Below is a small trained network, with its code and all its weights. Each question gives an input and a class and asks what happens when units are switched off, that is, made to give their printed mean instead of their output.

import numpy as np


def w(rows, s, z=0):
    codes = np.array(rows[::2]) - 128.0
    scale = np.full(codes.shape[1], s)
    scale[-1] = z or s
    return codes * scale


def norm(h):
    return h / np.sqrt((h * h).mean(-1, keepdims=True) + 1e-5)


def f(y):
    return np.maximum(y, 0)


def log_softmax(a):
    a = a - a.max(-1, keepdims=True)
    return a - np.log(np.exp(a).sum(-1, keepdims=True))


def net(x, mask):
    res = np.array(x, float).reshape(1, 2) / 4 @ E
    u = 0
    for l in range(2):
        y = f(norm(res) @ A[l][:, :-1].T + A[l][:, -1])
        res = res + np.where(mask[u : u + 8], y, B[l][:, -1]) @ B[l][:, :-1]
        u += 8
    return log_softmax(norm(res)[-1] @ U[:, :-1].T + U[:, -1])


A, B = {}, {}
E = w([
[41,114,116,35,194,102,20,180,2],'x0',
[198,15,100,158,131,122,43,199,194],'x1',
],0.008)
A[0] = w([
[130,68,152,216,124,110,180,105,134,191],'0.n1',
[114,84,121,92,164,150,120,188,105,68],'0.n2',
[187,83,67,146,144,74,67,193,163,112],'0.n3',
[144,162,134,3,176,75,141,64,74,51],'0.n4',
[178,142,148,114,104,187,178,30,169,226],'0.n5',
[91,109,180,96,193,145,127,96,186,5],'0.n6',
[115,100,103,135,186,93,83,41,157,11],'0.n7',
[90,98,146,107,187,120,129,137,72,145],'0.n8',
],0.0047,0.0028)
B[0] = w([
[100,167,121,165,127,151,69,238,44,210],'0.n1',
[104,120,87,178,70,195,158,157,112,174],'0.n2',
[145,163,195,3,88,102,159,106,116,228],'0.n3',
[206,59,72,124,96,147,124,172,242,184],'0.n4',
[112,98,113,79,47,95,86,197,58,255],'0.n5',
[94,121,96,152,46,135,147,151,106,128],'0.n6',
[200,130,163,152,173,135,167,249,122,128],'0.n7',
[152,166,171,166,44,128,95,168,117,192],'0.n8',
],0.0053,0.0055)
A[1] = w([
[132,124,168,101,93,121,104,165,109,133],'1.n1',
[88,225,144,133,176,137,193,20,108,118],'1.n2',
[153,135,127,201,96,152,199,104,183,5],'1.n3',
[115,114,73,163,155,105,132,120,129,114],'1.n4',
[81,117,122,126,253,108,50,110,89,16],'1.n5',
[178,132,132,225,89,127,186,93,199,60],'1.n6',
[173,139,134,127,72,137,121,142,116,94],'1.n7',
[169,33,100,158,183,131,70,118,201,87],'1.n8',
],0.011,0.0026)
B[1] = w([
[138,148,123,179,155,132,167,88,160,254],'1.n1',
[213,11,189,56,128,83,132,155,222,208],'1.n2',
[90,131,67,148,167,159,53,155,69,222],'1.n3',
[106,140,124,106,134,96,105,153,103,128],'1.n4',
[76,196,84,199,97,188,128,114,122,180],'1.n5',
[23,200,102,134,146,163,59,126,66,252],'1.n6',
[157,124,128,150,193,108,150,102,114,236],'1.n7',
[138,104,225,2,87,85,216,104,159,205],'1.n8',
],0.0084,0.0082)
U = w([
[37,186,90,168,126,182,56,181,62,194],'0',
[178,69,207,14,105,110,176,162,171,211],'1',
[200,155,115,248,215,114,227,86,133,133],'2',
[95,72,87,171,122,111,146,98,177,1],'3',
[142,80,63,147,98,143,149,86,150,45],'4',
],0.014,0.0048)

Each question gives the input, the list of numbers given to net, and the class t.
The units are the neurons (one row each of A and B). Each row of codes is followed by its name. A weight is (code - 128) times the scale printed after its matrix; where a second scale follows, it is the last column's (A, B and U).
mask holds one flag per neuron, layer by layer. A switched-off neuron (its flag False) gives its mean, the last column of its row in B, instead of its output. The means were averaged over made-up inputs and are rounded, as every weight is.
A unit's drop is (log p(t) with every unit on - log p(t) with that unit switched off) / (log p(t) with every unit on - log p(t) with every unit switched off).
The circuit of an input: a set's keep is (log p(t) with only the set's units on - log p(t) with every unit switched off) / (log p(t) with every unit on - log p(t) with every unit switched off). Starting from the 12 units with the biggest drops (on a tie, the unit counted first), units are removed one at a time, each time the one whose removal leaves the highest keep (on an exact tie, the one counted first), for as long as the keep stays at least 0.8.
circuit, biggest first: the units of the circuit, biggest drop first
most important unit: the unit with the biggest drop
top k neurons: the k neurons with the biggest drops, biggest first
drop of u: that unit's drop, to one decimal
input [-4,-1], class 0: most important unit : 0.n3
input [-2,-3], class 2: circuit, biggest first : (0.n5 1.n8 1.n6)
input [2,-1], class 2: top 2 neurons : (0.n8 1.n6)
input [3,4], class 1: top 3 neurons : (1.n6 0.n1 1.n3)
input [5,7], class 1: top 2 neurons : (1.n8 1.n6)
input [3,-3], class 2: top 3 neurons : (0.n4 1.n6 0.n8)
input [-8,8], class 0: top 4 neurons : (1.n6 1.n3 1.n2 0.n4)
input [-1,0], class 2: top 3 neurons : (1.n6 1.n3 1.n1)
input [-2,-2], class 2: top 2 neurons : (1.n6 0.n5)
input [6,-7], class 1: top 4 neurons : (1.n2 1.n6 0.n5 0.n1)
input [-2,-7], class 1: drop of 1.n2 : 0.2
input [-2,0], class 2: drop of 1.n6 : 0.5
input [-3,-5], class 1: drop of 1.n2 : 1.9
input [-4,-3], class 0: top neuron : (0.n3)
